Below is a small trained network, with its code and all its weights. Each question gives an input and a class and asks what happens when units are switched off, that is, made to give their printed mean instead of their output.

import numpy as np


def w(rows, s, z=0):
    codes = np.array(rows[::2]) - 128.0
    scale = np.full(codes.shape[1], s)
    scale[-1] = z or s
    return codes * scale


def f(y):
    return y / 2 * (1 + np.tanh(0.7978845608 * (y + 0.044715 * y**3)))


def log_softmax(a):
    a = a - a.max(-1, keepdims=True)
    return a - np.log(np.exp(a).sum(-1, keepdims=True))


def net(x, mask):
    res = np.array(x, float).reshape(1, 5) / 4 @ E
    y = f(res @ A[0][:, :-1].T + A[0][:, -1])
    res = res + np.where(mask, y, B[0][:, -1]) @ B[0][:, :-1]
    return log_softmax(res[-1] @ U[:, :-1].T + U[:, -1])


A, B = {}, {}
E = w([
[126,167,186,180],'x0',
[83,50,120,97],'x1',
[116,28,222,150],'x2',
[67,73,100,188],'x3',
[1,168,201,68],'x4',
],0.0098)
A[0] = w([
[69,184,97,170,219],'n0',
[184,173,253,70,203],'n1',
[24,159,121,85,108],'n2',
[133,157,138,235,93],'n3',
[235,127,144,254,195],'n4',
[59,60,123,93,204],'n5',
[176,57,136,77,199],'n6',
[75,171,194,129,143],'n7',
[207,74,78,88,253],'n8',
],0.0093,0.0053)
B[0] = w([
[107,2,94,39,204],'n0',
[228,100,154,177,236],'n1',
[27,79,133,20,207],'n2',
[80,125,123,60,161],'n3',
[142,38,86,70,255],'n4',
[39,60,107,151,238],'n5',
[122,116,146,243,202],'n6',
[211,96,196,59,203],'n7',
[181,106,54,201,250],'n8',
],0.0083,0.0084)
U = w([
[183,131,231,77,106],'0',
[94,251,145,202,12],'1',
[243,133,48,167,168],'2',
[111,98,68,46,94],'3',
[113,88,100,170,254],'4',
[104,222,137,191,26],'5',
],0.011,0.0052)

Each question gives the input, the list of numbers given to net, and the class t.
The units are the neurons (one row each of A and B). Each row of codes is followed by its name. A weight is (code - 128) times the scale printed after its matrix; where a second scale follows, it is the last column's (A, B and U).
mask holds one flag per neuron, in row order. A switched-off neuron (its flag False) gives its mean, the last column of its row in B, instead of its output. The means were averaged over made-up inputs and are rounded, as every weight is.
A unit's drop is (log p(t) with every unit on - log p(t) with that unit switched off) / (log p(t) with every unit on - log p(t) with every unit switched off).
The circuit of an input: a set's keep is (log p(t) with only the set's units on - log p(t) with every unit switched off) / (log p(t) with every unit on - log p(t) with every unit switched off). Starting from all 9 units, units are removed one at a time, each time the one whose removal leaves the highest keep (on an exact tie, the one counted first), for as long as the keep stays at least 0.8.
circuit, biggest first: the units of the circuit, biggest drop first
unit that matters most: the unit with the biggest drop
top k neurons: the k neurons with the biggest drops, biggest first
drop of u: that unit's drop, to one decimal
input [7,-8,-2,4,-5], class 3: circuit, biggest first	(n3 n4)
input [7,-1,-3,7,2], class 3: unit that matters most	n0
input [-1,-6,-1,7,3], class 3: circuit, biggest first	(n0 n6)
input [-4,5,5,-6,-3], class 2: top 2 neurons	(n8 n2)
input [2,5,8,7,6], class 3: top 2 neurons	(n2 n7)
input [7,-8,-8,1,-1], class 3: circuit, biggest first	(n0 n3)
input [6,3,3,-4,-1], class 2: top 3 neurons	(n2 n1 n0)
input [7,-6,-6,3,-1], class 3: top 2 neurons	(n0 n3)
input [-8,1,4,-8,8], class 0: top 2 neurons	(n1 n7)
input [8,4,8,5,6], class 0: top 2 neurons	(n7 n8)
input [-6,8,6,-5,6], class 4: top 2 neurons	(n6 n5)
input [5,-6,8,6,5], class 0: drop of n7	0.3
input [2,-3,2,5,-1], class 3: drop of n3	0.2
input [1,6,-7,-6,-1], class 2: drop of n0	0.0
input [6,-4,-6,6,5], class 3: circuit, biggest first	(n0)
